Each row has a name. Each question is about the rows just above it. Places in a row count from 0.

<117>: [127 118  80 175 127 123 156 105]
<185>: [160 133 151  89 145 155 174  85]
<199>: [104 104 166 166 150  88 104 154]
Every place of [104] in <199>: => 0 1 6
Places of [127] in row <117>: => 0 4
At which places does <117> hold [156]? => 6

<117>: [176 132 154 155 183 155 132 132 154 176 154 132 155 156 132 131]
<45>: [107 180 140 160 180 134 146 125 109 160 116 180 181 150 104 130]
<177>: [111 132 142 155 183 117 155 155 154 111 108 153 124 156 123 152]
At which places does <117> hold [155]? => 3 5 12
Every place of [155] in <177>: => 3 6 7
Places of [131] in row <117>: => 15
Every place of [132] in <117>: => 1 6 7 11 14
Every place of [180] in <45>: => 1 4 11
At which places does <117> hold [154]? => 2 8 10

<9>: [154 153 144 151 104 116 136 107 133 133 164 146  94 108 140 150 110 140
 161 175 124 121 138 134 105 125 122 174 163  94 120 117]
<112>: [158  96 136 147 130  94 107 131  98 144 110 116 121 151 146 168 158 116
 138 144 166  98 178 161 106 102 171 122  88 143 121 139]
<92>: [137 157 110 157 134 152 149 114 134 114 157 134 157 101 119  85 105 110
 124  97 110 158  79 114 157 156  97 114 158 139 122 129]
<199>: [160 149 140 179 120 103 143 104  97 103 131 130 124  95 151 127 118  99
 174 140  99 134 120 114 158 133 147 104 140 148  89 136]
<105>: [153 153 122  86 124 153 124 131 165 143 147 143 165  86 109 130 120 181
  96 137 145 126 132 124 165 165  86 179 152  88 163 113]
<45>: [112  98 131 124 125 110 105 136 122 156 124 107 111 160 135 170 152 150
 120 152 124  96 180 159 109 107 150 156 101 117 141 129]
<117>: [137 157 119 123 134 152 149 114 134  95 123 134 142 101 119  84 109 110
  87  97  84 158  79  93 149 156 123 107 158 123 122 129]
<185>: [136 110 137 168 130  88 120 122  84 125 106 115 129 130 153 152 150  86
 156 135 140  83 156 146 109 109 174  96  94 161 100 144]
At which places does <45> hold [124]? => 3 10 20
At which places does <92> hold [157]? => 1 3 10 12 24
Every place of [123] in <117>: => 3 10 26 29
Places of [84] in row <117>: => 15 20
At which places does <105> hold [86]? => 3 13 26
Every place of [133] in <199>: => 25
At which places does <105> hold [153]? => 0 1 5

<92>: [178  83 175  86 120 122  97 172 135 118 173  95 175 123 133 160 105 116
 119 103 134 128 149 139 120  97 126  83 110  96 165 120  86 161 157 163
 104 160 164 167  98 158 108 149 137  86  86 134  81 138 151 152 173 142
 142 105 119]
<5>: [142 132 127 121 172 120 178 143 118 121 119 170  99 112  85 161 162 149
 156 176 175 119  87 131 116 105 109  89 129 135 161  78 122 140 143 120
 158 165 121  99  91 135 170  88 120 110 102 161 148 100 109 166 150 162
 156 125 111]
<9>: [168 148 128 133 103 148 137 115 114 108 115 168 156 142 102  88 160  99
 176  99 149  90 109  96  82 110 107 116 138 145 115 142 108 137 128 122
 145 157 148 121 136  94 163  89 171 102 162 135 159  92 161 131 119 132
 173  85 109]
<105>: [142  97 101 165 116 117  87 117 165 151 100 128  81 141 115  98  98 165
 178 122 170 116 115 115 142  80 111  98  98 115 106 139 142 171 115 142
 151  93 173 169 165 177 121 100 109 156 105 126 155 102 147 162 172 149
 103 115  93]
<177>: [168  98 149  95 167 155  79  91  82  85 143 100 101 169  82 160  81  88
  95  81  93 117 126  80  78 143 112 118 113  83  93 167  81 155 179 136
 115 147  81  82 104 135  90 129 101 125 152  79 172  91 150  81 150 128
 166 108 108]
<112>: [120 130 149 115 104 113 131 148 160 160  84 178 136 169  97 143 136 140
  85  94 144 151  90 108 154 114 121 128  79 161  81 144 165 158 146  91
 177  80 121  97 132  81 169 116 138 108 146  81  95 102  95 100  97  87
  83 112 159]
<45>: [103 173  81 168 102 152  78 146 124  80 134 122  80 117  97  95 125 137
 118 100 152  94 170 105  98 110  83  93  86 175 107 141 127  80 163 106
 129 136 141 172 110 161 156 100  83 162  98 111 143 160 117 157 172 138
 113  82 106]
<117>: [178 153  85 168  79 157 136 150  95 149 146 119 166 165 137 121 161 167
 149  93  83 101 173  86 146 139  89 110 167  85 120 105 143 136 101 170
  91 160 165 174 172 175 160 108 134 138  99 152 145 139 140 156 122 177
 140 143 115]
At which places does <177> hold [81]? => 16 19 32 38 51
Every place of [111] in <105>: => 26
Every place of [117] in <45>: => 13 50
Places of [165] in row <105>: => 3 8 17 40
Every place of [83] in <92>: => 1 27
Every place of [98] in <105>: => 15 16 27 28

<5>: [125 110 151 113 109 162]
<199>: [109 151 109 149 132  86]
<92>: [150 151 150 150 131 150]
Every place of [86] in <199>: => 5
At which places does <199> hold [109]? => 0 2
Places of [150] in row <92>: => 0 2 3 5
At which places does <5> hold [162]? => 5
Places of [113] in row <5>: => 3
At which places does <92> hold [131]? => 4

<9>: [134 123 117 116 151 135  90 116 116 116 134 120 127 134 106]
<104>: [111 112 123 112 125 111 154 101 139 125 112 147 150  78 123]
<5>: [108 121 115 135 144 111 137  97 138 107 133 147 147 102 117]
<117>: [141 161 125 112 123 131 143 139 125 128 123 114 113 124 134]
Every place of [120] in <9>: => 11
At which places does <5> hold [108]? => 0
At which places does <104> hold [112]? => 1 3 10
Every place of [134] in <9>: => 0 10 13

<92>: [169 160  98 162 150 158 151 131 157 153  83 100  92 166 148 139  96  97
  83  95 100 144 126 154 166 155  92 151 150  94  98 102 139 173 107 169
  98  86 103 160  98  96 154 170 162  98 137 121 145 129 165  81]
<112>: [121 169 165 139 141 154  84 123  83  95 160 152 166 137 163 152 116  84
 122 152 173  88 170 109 119 103  97 106 164 100 102 160 104  96 101 118
  81 118 113  88  88 110 101 129 127 151 107 156 100 137 105 111]
<104>: [ 96 173 150 166 147 173  88 101 124 121 141 129 114  84 165  82 171 136
  89 170 114 160 115 147 148 145 120 120 102 127 119 119 115 141  83 118
 163 128  90 122 142 111 101 103 152 101 126  89 118  99  88 151]
<65>: [129  81 132 157 106 100  90 110 108 157 151 105 101  90 155 104 134 122
 170 157 175 132 157 134  97 104 175  88 138 108  99 175 132 103 175 168
 143 107 129 104 152 111 138 157 162 151 134 130 163 127  82 175]
<105>: [148 175 167 109 150 124 126 107 103 116  98  89 174 108  93 106 109 131
 153 102 127  92 108 132 168 171 143 157 152 142  88 126 126 105 166 165
 121 117 127  99 145 151  89 102 170 130 127 100 162 109 151  86]
<45>: [120 125  85  88 175 137  82 124  93 114 151 105  98 103  83 144 105 127
  91 108 153  93 126 104 105 124 166 142 132 132 145 104 171 126 116 172
  87  99 126 140  84 175 107 126  97 147  91 123  90 150 121 124]
<5>: [113 102  95 113 149 100 119 157 149 173 166 101 147  87 117 168  91 136
 157 132 151 157 128 103 152  92  82 128 107 154 142 168 112  93 137 157
 135 107 154 129 174 172 131 108 152 158 155 107 131 122 124 134]
<185>: [104 142 148 102 145 100 115  98 167 155 106 156  96 165 109 159 161 130
 118 169 131 119 138 133 123  89 132 174 164 160 119 107 127  89 103 167
 130 134 140 137 164 132 171 112  92 115  98 125  91 153 174 137]
<9>: [122 145 115 157 168 163  98 134  89  85 157 113 130 101 122 141 118 112
 173 106 121 134 172 125 168 164 162 128 158 155  89  88 160 161  92 148
 124 139 114 101 150  95 123 109 149 139  96 159 173 156 102 170]
<177>: [159 127 123 146 164 112 126 152 134 111 174  90 120  83 129  97 159 171
 125 134 104 157 156 162 100 112 116 136 167 159 118  91 174 169  96  88
  90  87 121 104 164 151 137 128 134  96  83 146 147 165 150 130]
<117>: [128 134 170 150 103 148 169 141 106 147  87 135 168 129 122 146 146 125
 157 129 106  94 141 143  89  83 132 143 152 115 139 119 170 133 135 116
 120 100 113  92  86 174 116 155 106 117 114 164  84 122 123 113]
<199>: [130 102 114  88 115 147 106 164 171  96 159 135 118 101 172 156  88 135
 174 161 137 135 156  96 101 156  87 172  82 113 134 102 170 118  90 121
 161 130 146 148 109 107 102  98 126 129 144 157  92  94 161 133]
Places of [109] in row <105>: => 3 16 49
Places of [175] in row <65>: => 20 26 31 34 51
Every place of [167] in <105>: => 2
Every place of [98] in <92>: => 2 30 36 40 45

<177>: [ 79 160 104 121 165 147 141 115 106 107 153 178 171  94 150  97 110 102
 113 149 174  79 174 135 159 136  82  78 124 178 134 170 136  87  92 139
 142 145 118  90 136 135  84 173 123 170  84 178 115  88 121  79 120 109
 114  81 149 111 144 123 114]
<9>: [116  89 146  80 124 106  80  85 124 136 153 176 102 153 170  80 127  93
 116 153  95 104 152 137 177 115 171 159 171 170  97 124  95 124  85  80
 112 131  93 119 114 165 103 141 122  78 152 131 116  83 165 111 153 103
 110 153 127  94 114 116 164]
<5>: [142 111 148 121 162 154 113 175 148  85 164 141 157 141 177 100  98 152
  87 102  93 103  83 150  94 123  96 118 145 144 162 154 160 148 174 162
 159 142 129 141  85 111 135 101 124 172 128 171 123 162 172  90 120  88
  82  84 103 118 151 125 157]
<65>: [150 173 118 111 111  86 135 106  78 143 106 101 147  93 103  98  80  79
  95 109 161 117 111 139 133  86 171 103 111 115 126  97 166 116  84 131
 117 147  89 148 165 151  89 109 170 148 124  82 168 151 178  78 106 176
 168 148 138  91  83 118  78]
<45>: [116  89 146  80 171 106  80  85 124 136 153 176 102 153 170  80 127  93
 108 153  95 104 152 137 177 115 171 159 171 170  97 144  95 117  85  80
 112 131  93 119 114 165 103 141 122  78 152 131  79  83 165 111 153 103
 110 153 127  94 114 179 164]
<117>: [126  91 148 112 118  81 153 155 130 160 159 172  87 112 126 175 106 126
 133 126 121 132  97 176 131 142 156  84 176 159  90  92 114  91 161  96
  82 149 175 133 100 123 173 158  99 173  98  83 159  87  83 151 114 128
 166 154  79 145  98 173 112]
<185>: [130  93 142 145  85  99 157 145 149 100 161  87  95 171  90 116  93 123
 151 167  93 118 156 135 120 171 128 115  99  91  99 107  93 115 169 140
 105 128 140 166 109 130 162  80 152  95 114 160 163 170 170 169 153  89
  78 110 137 177 154  96  98]
<92>: [135 176 141 112 144 138 102 160 140 104 140  97 142 100 131  92 140  89
  94 169  97 160 127  78 177 137  89 149 148 110 127 161 116 136 116 176
 142  92 127  99 104  93 152 130 102 107 136 139 140 105 136  79 176 100
 151  78 139 130 100  80 168]
Places of [116] in row <9>: => 0 18 48 59
Places of [141] in row <5>: => 11 13 39
Every place of [112] in <117>: => 3 13 60
Every place of [178] in <177>: => 11 29 47
Every place of [112] in <92>: => 3

<9>: [132 133 123 120 145 125 108 118 123 113 115 132 134 117 142 124 135 130
 138 120 146 139 125 132 120 130]
<117>: [132 128 129 184 139 125 120 128 138 165 141 124 125 124 144 140 135 136
 158 131  77 132 165 124 157 125]
<45>: [131 137 118 112 147 125  97  97 119  95 116 138 133 113 139 117 137 129
 111 123 138 132 114 130 121 119]
<5>: [122 149 113 110 125 129 121 143 139 117  88 126 135  95 159 126 139 131
 121 130 102 158 135 135 141 104]
<185>: [129 133 116 120 131 129  75 124 143  84 135 111 111 130 114 132 139 111
 110 125 154 139  77 128 127 126]
<199>: [124 130 123  91 114 129 115 134  95 115 104 127 116 111 122 118 128 114
 135 135 111 133 114 123 101 153]
At which places does <45> hold [138]? => 11 20
Every place of [128] in <117>: => 1 7
Every place of [139] in <185>: => 16 21
At which places does <117> hold [165]? => 9 22
Places of [129] in row <45>: => 17
Places of [114] in row <199>: => 4 17 22

<92>: [132 116 131 110 145 127 123 158 122 116  85 127 126 141 154 129 131 132
 119 143 115 115 135 125 134 118 132 129 137 119 141 115 127 112 130 132
 131 113 136 138 130 125 130 137 139 139 134 126 169 135]
<65>: [132 118 128 122 141 127 125 148 125 119 109 128 133 135 140 128 133 129
 124 136 118 121 128 128 131 120 130 129 132 124 138 120 128 123 132 130
 131 124 134 133 132 128 128 138 131 132 130 131 151 133]
<185>: [129 130 132 128 132 129 129 136 127 126 137 126 123 133 137 130 127 127
 132 131 126 140 123 127 126 128 127 124 126 128 130 130 130 135 126 129
 128 132 132 138 131 125 129 126 125 123 129 136 124 129]
<117>: [133 119 129 121 141 128 124 146 124 118 107 128 134 135 140 128 133 128
 122 135 116 121 131 125 131 121 128 130 130 125 137 121 127 122 133 130
 131 123 135 132 132 128 129 135 132 133 130 133 153 132]
<9>: [123 127 131 134 136 130 131 137 128 123 129 128 127 138 135 126 131 126
 129 132 117 135 128 128 125 128 132 130 135 130 127 129 128 145 127 130
 123 124 130 126 133 132 126 129 125 127 128 133 133 128]
<177>: [124 128 133 133 133 129 131 134 127 124 131 128 122 137 135 127 129 127
 128 131 119 136 125 129 127 131 132 128 135 130 129 131 129 144 121 129
 125 124 127 130 130 131 127 128 124 125 127 136 129 130]
<104>: [124 128 133 133 134 129 130 133 127 123 132 126 122 136 134 128 128 125
 130 130 119 135 125 128 126 131 131 129 136 129 130 131 128 142 122 129
 126 124 128 129 131 131 127 129 125 123 128 137 129 129]
<105>: [133 118 129 115 142 127 124 154 122 117  95 127 129 136 148 126 133 130
 120 140 115 118 134 125 133 121 132 129 134 122 140 118 127 116 132 129
 131 118 135 136 131 125 129 138 136 136 132 130 162 134]
<45>: [126 128 130 129 132 128 130 136 127 125 136 125 124 134 135 130 127 128
 131 131 124 136 125 128 126 128 128 126 128 128 131 127 129 136 128 129
 130 130 132 134 130 126 130 127 124 124 129 134 127 129]
<5>: [129 123 131 135 137 129 126 138 128 124 117 128 133 141 136 128 131 127
 126 133 115 131 128 126 130 125 128 129 131 128 134 125 127 131 137 132
 129 126 135 127 136 129 125 135 129 132 129 131 143 131]
<199>: [132 128 129 122 132 130 127 142 124 124 134 125 129 135 136 128 133 127
 136 133 128 140 123 129 127 125 112 123 127 126 130 125 128 133 135 130
 126 124 131 138 128 124 128 127 123 126 132 134 126 132]
<112>: [118 123 133 133 135 129 133 132 126 122 130 130 129 142 140 122 140 128
 125 132 116 133 128 123 119 122 138 127 146 131 120 132 127 160 111 135
 120 111 120 127 128 129 124 131 118 123 131 141 134 133]
At which places does <112> hold [111]? => 34 37
Places of [124] in row <199>: => 8 9 37 41

<117>: [129 140 128 108 168 143 127 119 151 149]
<5>: [119 114 109 131 115 109 133 109 119 115]
<9>: [125 125 114 114 114 125 131 130 114 125]
<112>: [136 126 144 134  93 109 124 124 127 130]
<177>: [128 132 126 121 117 136 128 124 135 135]
<92>: [124 136 119 113 175 150 129 116 141 138]
<65>: [119 114 108 176 176 154 108 115 133 108]
<45>: [113 136 141 113 113 141 129 141 141 113]
<185>: [107 132 126 121 145 136 128 124 135 135]
At which places does <9> hold [125]? => 0 1 5 9
At which places does <5> hold [115]? => 4 9
Every place of [108] in <65>: => 2 6 9
Every place of [109] in <5>: => 2 5 7
Every place of [113] in <45>: => 0 3 4 9

<45>: [128 130 128 128 159 165 130 128 128 129]
<117>: [128 128 127 129 128 150 171 132 128 129]
<177>: [128 128 127 129 127 128 133 169 151 129]
<104>: [128 128 128 128 129 128 173 144 128 128]
<9>: [169 131 129 129 128 128 129 129 129 151]
Every place of [128] in <45>: => 0 2 3 7 8
Every place of [128] in <104>: => 0 1 2 3 5 8 9

<112>: [112 132 115 124 136 130 106 159 121 115 135 141 152 131 145 123 128 131
 131 134 132 117 126 125]
<5>: [137 124 122 137 126  99 132 120 141 135 135 121 121 133 129 124 135 123
 111 101 135 122 137 135]
<9>: [137 124 122 127 138  99 129 120 141 135 137 121 124 133 129  87 129 123
  84 101 128 122 122 135]
Places of [131] in row <112>: => 13 17 18
At which places does <5> hold [122]? => 2 21
Every place of [135] in <5>: => 9 10 16 20 23
At which places does <112> hold [121]? => 8

<112>: [135 120 141 141 138 119 135 111 135  78 138 138 141 135 147 145 144 135
 138 138 150 135]
<105>: [138 145  97 146 127 141 163 162 155 147  79 164 158 149 107 141  99 116
 177 141 150 124]
<45>: [134 163  79 155 127 163 163 162 155 133  79 164 158 149  79 141 133 116
 133 143 133 111]
<104>: [125 132 150 152 170 118 124 125 150 143 148 128 127 146 162 152 150 127
 142 148 158 130]
Every place of [138] in <112>: => 4 10 11 18 19
Every place of [133] in <45>: => 9 16 18 20
Places of [135] in row <112>: => 0 6 8 13 17 21
At which places does <112> hold [141]? => 2 3 12
Every place of [79] in <45>: => 2 10 14
Places of [163] in row <45>: => 1 5 6

<185>: [126 126 128 138 128 128]
<199>: [127 143 104 143 138 127]
<9>: [122 132 111 108 151 127]
<117>: [121 136 100 117 125 127]
Places of [127] in row <199>: => 0 5
Places of [122] in row <9>: => 0
At which places does <185> hold [126]? => 0 1

<185>: [132 132 132 133]
<177>: [158  80 149 142]
<105>: [ 93  93  93 180]
<199>: [174 139 122 125]
At which places does <185> hold [132]? => 0 1 2
At which places does <177> hold [80]? => 1
Places of [93] in row <105>: => 0 1 2

